cols: E M L K R W Q H U
B: [-78.0  23.2 -13.4  26.5  85.5 -13.1 -17.6 -19.2   1.8]
S: [-12.3   6.6  -5.1  15.8  20.2 -12.4  -0.7   1.9  12.2]
T: [ -4.2   8.4  -2.0   3.7  -4.2 -11.2  10.6  -1.0  15.1]
A: [-78.0  23.2 -13.4  26.5  85.5 -13.1 -78.3  65.8  19.9]
down: [ 1.9 -1.0] : H
dup T:  : [-4.2]
find: [ -4.3   8.5  -1.9   3.7  -4.2 -11.1  10.6  -1.0  14.9] : T
order: [-78.3 -78.0 -13.4 -13.1  19.9  23.2  26.5  65.8  85.5] : A

cols: X C F D Z
Sikat: [-25.2  18.7   2.2 -25.2  20.9]
febil: [ 12.6  29.6 -15.8  -8.6  53.3]
rilav: [-24.4  -7.6   0.2   7.2 -21.5]
retom: [-27.1  11.2  -2.0  -6.1 -11.5]
Nor: [ 10.6  29.0 -11.9 -18.2  48.3]
mola: [-12.1  26.6  13.3  19.9 -12.8]
Gan: [  1.2  18.7   2.2 -11.3  39.6]
Sipiz: [ 17.2  -9.0   1.0  22.5 -11.8]
zugi: [ -5.4   1.2  11.4 -25.2  12.8]
Bov: [ 19.8  26.6 -12.1  13.3 -12.8]
Mido: [  7.7  18.8 -13.2   9.3  -5.2]
labu: [ 13.6  -7.2  -4.5 -20.3  75.6]
down: [18.7 -9.0  1.2] : C
after: [-9.0] : [1.0]
down: [  0.2  -2.0 -11.9  13.3   2.2   1.0  11.4 -12.1 -13.2] : F
dup Sikat:  : [-25.2]
order: [-12.8  13.3 -12.1  26.6  19.8] : Bov
find: [  7.5  18.8 -13.2   9.4  -5.0] : Mido
order: [-12.1  19.9  26.6 -12.8  13.3] : mola

cols: gatu nuzak Kon gur botin tar Fuv pugif bano rivaf
tik: [ -8.2   1.6  10.7 -11.0 -21.4 -39.5  20.0   3.1  43.8   5.9]
vadu: [  2.1 -44.1  13.3 -27.1  -6.3  13.2  -2.5  19.4  -6.9  14.6]
Sokez: [  6.6  24.9  -4.1  -6.2 -14.5   7.8  -2.0 -12.2  12.5  -1.2]
Fel: [  3.3 -49.6  17.7  21.5  -1.1  33.0  -4.6  17.1  -0.1   8.0]
konu: [-15.4 -14.2  -9.7 -10.8  -6.9  61.2 -20.6 -15.0  19.0  -6.6]
nakud: [  9.0  -6.1  13.9  -5.9  -6.4  16.6 -30.9  17.8  15.3  13.4]
zapi: [ 5.2 14.4 -7.2 -2.0 10.5 60.5  8.0  5.9 -8.1 15.4]
sula: [  0.4  29.5 -20.3  12.0  10.0 -40.6  20.9   5.6 -13.4  -3.5]
Bakuf: [  2.2 -27.1  -2.5  19.4  14.6 -44.1  13.3  -6.3  13.2  -6.9]
dofa: [ -0.6 -26.5  -4.9  17.0  -0.6   6.0   2.0   1.7   5.8  -8.7]
Sare: [ 10.4  42.3  -1.5  -4.3  -1.1 -60.3  -1.4  -7.1  -4.9   5.8]
Tesog: [-14.0 -27.2  -1.5 -13.7  -5.5 -35.2  -6.5 -30.3  -5.5   7.2]
find: [-14.0 -27.2  -1.4 -13.6  -5.5 -35.2  -6.5 -30.3  -5.6   7.1] : Tesog
after: [-6.4] : [16.6]
order: [-21.4   3.1  20.0  -8.2  10.7  43.8   5.9 -11.0 -39.5   1.6] : tik
down: [ 5.9 14.6 -1.2] : rivaf
find: [  2.2 -44.1  13.2 -27.1  -6.3  13.2  -2.4  19.4  -6.8  14.5] : vadu
order: [ 13.3 -44.1  -2.5  14.6  -6.3  19.4  13.2 -27.1   2.2  -6.9] : Bakuf

cols: Milef katum Rap zil pumiv
Y: [ 1.9  1.5  2.1  2.1 -1.6]
G: [-16.3  69.8 -20.6 -43.3  -1.7]
N: [ 69.8 -43.3  -1.7 -16.3 -16.3]
find: [-16.3  69.8 -20.6 -43.3  -1.7] : G
dup Y:  : [2.1]
find: [-16.3  69.8 -20.5 -43.4  -1.7] : G
order: [-43.3  69.8  -1.7 -20.6 -16.3] : G
dup N:  : [-16.3]
down: [ 69.8 -43.3] : katum

cols: favis vorob ganok zud pav Tul vul
kat: [ 21.8 -30.6  -6.8 -12.6   5.8  -2.6 -21.8]
Vedu: [  9.5  -3.4   0.5 -23.7   5.7 -21.3  -4.0]
koz: [ -3.9  14.8  -3.9  21.7   2.7 -14.0   1.8]
Saf: [ 10.6 -22.0 -18.6  15.1   1.8 -23.1   0.6]
zos: [ -6.8  21.8  -2.6 -30.5 -12.6 -21.8   5.8]
lales: [ -6.3 -17.3 -21.8 -12.9  -3.9  20.3  -1.2]
redus: [ 10.6 -15.6  21.6  -2.3  -2.3  31.8   8.0]
nito: [  0.6  -7.5  -3.1   8.9  -2.2 -37.7  -6.9]
Dedev: [ -6.8  21.8  -2.6  -2.0 -12.2 -14.3  -1.1]
Gobo: [  7.2  11.7  -0.9  22.8 -12.3 -74.0  -8.5]
neru: [-29.1  -2.2  -8.0 -41.7  19.1   9.3   7.3]
after: [-12.2] : [-14.3]
down: [-1.2  8.0] : vul
order: [  5.8 -21.8 -12.6 -30.5  -2.6  21.8  -6.8] : zos
after: [-23.1] : [0.6]
find: [ -6.7  21.7  -2.5  -2.0 -12.3 -14.3  -1.0] : Dedev
dup redus:  : [-2.3]
down: [-6.9 -1.1 -8.5] : vul

cols: soze kiza Vadet Nizok duvu metug mugi lofes
V: [-43.7  19.6 -61.5 -64.0  50.0 -28.0 -20.1 -11.8]
J: [ 21.6 -24.8 -78.3 -72.5  16.9  80.2  16.9 -78.3]
P: [ 19.6 -61.4 -11.8  50.0 -43.7 -64.0 -20.1 -28.0]
find: [ 21.7 -24.8 -78.2 -72.3  17.0  80.1  16.9 -78.4] : J
find: [-43.7  19.6 -61.5 -64.0  50.0 -28.0 -20.1 -11.8] : V
find: [ 19.6 -61.4 -11.8  50.0 -43.7 -64.0 -20.1 -28.0] : P
down: [-78.3 -11.8] : Vadet
order: [-20.1 -43.7 -28.0  19.6  50.0 -11.8 -61.5 -64.0] : V

cols: noro Bal tuvo Gelal reb
muma: [-4.1 11.8 -1.6 -1.6  2.2]
kimoz: [-4.1 -1.6 -1.6 -1.6 -1.9]
zufa: [ -0.6  -1.7  83.5 -29.2  -5.6]
bebu: [ 4.2 52.0  3.2  4.2  3.0]
Namu: [ 5.0  0.6 -0.7 -0.3 -1.3]
down: [-1.9 -5.6] : reb
dup kimoz:  : [-1.6]
dup muma:  : [-1.6]
find: [-4.1 -1.6 -1.6 -1.5 -2.1] : kimoz
after: [-0.7] : [-0.3]

cols: mim seke zat gula Ripig Piz
vego: [ 4.9 -4.1  8.4 -5.1 17.8 24.2]
zot: [-20.6   0.1 -22.7  -1.8  25.7 -14.7]
zema: [ 0.2  1.4  8.0 -3.5 -2.9  2.4]
fige: [ -7.3  -0.9  10.0   1.4  -6.0 -65.4]
Koriz: [ 5.4  0.9 19.0  0.8 38.9 11.9]
dok: [ 4.3 -2.3  7.7 -3.4  5.4 -2.2]
zizu: [ 5.5  1.0 12.5 -1.9  5.5 -1.9]
dun: [-2.9  1.5 38.8  1.7 -8.8  2.1]
down: [-1.9  1.7] : gula
find: [-20.5   0.0 -22.8  -1.8  25.8 -14.8] : zot
after: [1.5] : [38.8]
find: [ 0.2  1.4  8.0 -3.5 -2.9  2.4] : zema

cols: Mumar fikan maz ferip sib ket purub bozad
Teles: [ -9.4 -56.5 -11.7  55.8 -14.4   9.6  77.8  41.6]
dirat: [ 27.4 -19.8 -26.7 -52.5  12.1 -39.7  17.1  63.0]
vobo: [ 41.5   1.1 -15.7 -41.1  44.7 -12.7   2.4  32.1]
Vesun: [ 34.2 -40.1  31.6  34.1  34.4  -8.7 -55.5  63.4]
lizi: [  8.8  33.6 -56.4 -57.0   5.5 -33.8  45.7  62.4]
lutam: [ 34.3  34.2 -40.1 -55.6  34.4  -8.7  31.6  63.4]
Tev: [ 55.8 -11.7 -14.4 -56.5  41.6  -9.3   9.6  77.8]
kap: [ 63.3 -40.1  -8.7  34.4  34.1  31.6 -55.6  34.2]
gike: [ 22.6   8.8 -45.4 -63.2   6.4 -33.8  39.2  85.7]
order: [ 63.4  31.6  -8.7  34.4 -55.6 -40.1  34.2  34.3] : lutam
find: [ -9.4 -56.5 -11.7  55.8 -14.4   9.6  77.8  41.6] : Teles
order: [-14.4 -56.5   9.6  41.6  -9.3 -11.7  55.8  77.8] : Tev
order: [ 34.4  31.6  -8.7  34.2  63.4  34.3 -55.6 -40.1] : lutam
down: [ 55.8 -52.5 -41.1  34.1 -57.0 -55.6] : ferip
find: [ 22.6   8.8 -45.4 -63.2   6.4 -33.8  39.2  85.7] : gike
after: [5.5] : [-33.8]

cols: kufos Zok dod pinu rur Diga desuk Gela losom
dade: [  1.2  10.4  -2.6 -25.9   8.1  -8.4  44.5 -12.8  -7.8]
Dupi: [ 14.2 -11.9  20.5 -20.6  13.1 -55.4  12.8   9.1  -6.6]
bag: [ -1.5 -12.6  46.3   1.0  58.4  13.2  45.0  18.0   8.8]
Seno: [ 35.3  -8.5  -5.7  39.9  34.5  28.6 -13.0  25.5 -57.4]
Tek: [ 41.5   5.2 -55.3  35.3  48.6  31.0  24.0  -3.2   8.2]
kebig: [ 16.7 -65.0  26.1 -17.2  -2.6  17.9  25.1   1.6 -13.4]
vele: [  2.5 -23.7 -12.2  17.8  38.8 -18.7 -17.5 -17.5 -50.6]
rig: [ 13.3   2.3 -26.0  -0.6  -4.8 -43.2  -6.5 -13.6  65.0]
toku: [  6.0   1.1  11.6 -14.9  15.7 -60.4  22.0  22.1  51.6]
after: [18.0] : [8.8]
dup vele:  : [-17.5]
after: [-6.5] : [-13.6]
find: [ 14.2 -11.9  20.4 -20.6  13.1 -55.2  12.7   9.2  -6.5] : Dupi

cols: dere sudif zira mef nur
Buda: [-11.3  18.4  42.8   1.2 -42.7]
Bivaf: [-19.0  36.9 -77.0 -35.2  16.0]
tirak: [ 2.7 17.1  9.9 10.6 23.3]
lokep: [ 13.3  -6.7   1.4  -5.4 -28.0]
kan: [ 42.8  18.4 -42.8 -11.3   1.2]
zava: [ 17.8 -39.6 -35.3   4.8 -27.6]
Migu: [ 42.8  18.4 -17.5 -11.3   1.2]
order: [-42.8 -11.3   1.2  18.4  42.8] : kan
after: [-35.3] : [4.8]

cols: Fenag Lolel bavi fuben rozod razu Ziba domit
nus: [-25.0   6.3 -32.8 -13.8 -17.0 -33.3  20.6  37.3]
zutuz: [-14.1  -3.9  15.2   5.4   2.4  23.5 -26.1   5.2]
sivon: [-10.0  -0.7 -60.8 -16.9 -14.3 -45.6  -4.3  30.1]
lubu: [  0.3 -20.3 -24.3 -41.7  13.2  -5.5 -30.1 -11.4]
gupi: [-24.3 -20.3 -11.3  -5.5 -30.1   0.3  13.2 -41.7]
kuza: [-24.3  -5.5  -5.5  -5.5   0.6  -5.5 -74.1  -1.4]
padap: [-24.3 -20.3  16.5  -5.5   0.6 -14.5 -74.1  -1.4]
keba: [  2.6 -20.3  16.5  -5.5   0.6 -14.5 -74.1  -1.4]
dup kuza:  : [-5.5]
find: [  2.6 -20.3  16.5  -5.5   0.6 -14.5 -74.1  -1.4] : keba
after: [-17.0] : [-33.3]
order: [-41.7 -24.3 -20.3 -11.3  -5.5 -30.1   0.3  13.2] : gupi

cols: lud Med gosen Meb sesi
nise: [12.1  3.9 14.5 32.9 -3.6]
Rana: [-37.8  -1.0  58.3   5.0  31.1]
kife: [ 15.8 -10.1   1.0  -5.1   2.9]
kevu: [  6.0 -14.4 -27.3 -24.8   5.6]
vigir: [ -3.5 -27.2  12.5 -15.5  12.5]
Nimi: [-23.2  65.5  -8.7 -71.7 -20.3]
after: [-15.5] : [12.5]
down: [ 15.8   6.0  -3.5 -23.2] : lud
order: [  5.6 -24.8 -27.3 -14.4   6.0] : kevu
down: [-14.4 -27.2  65.5] : Med
find: [12.1  4.0 14.5 32.8 -3.7] : nise
dup vigir:  : [12.5]
order: [-71.7 -20.3 -23.2  65.5  -8.7] : Nimi

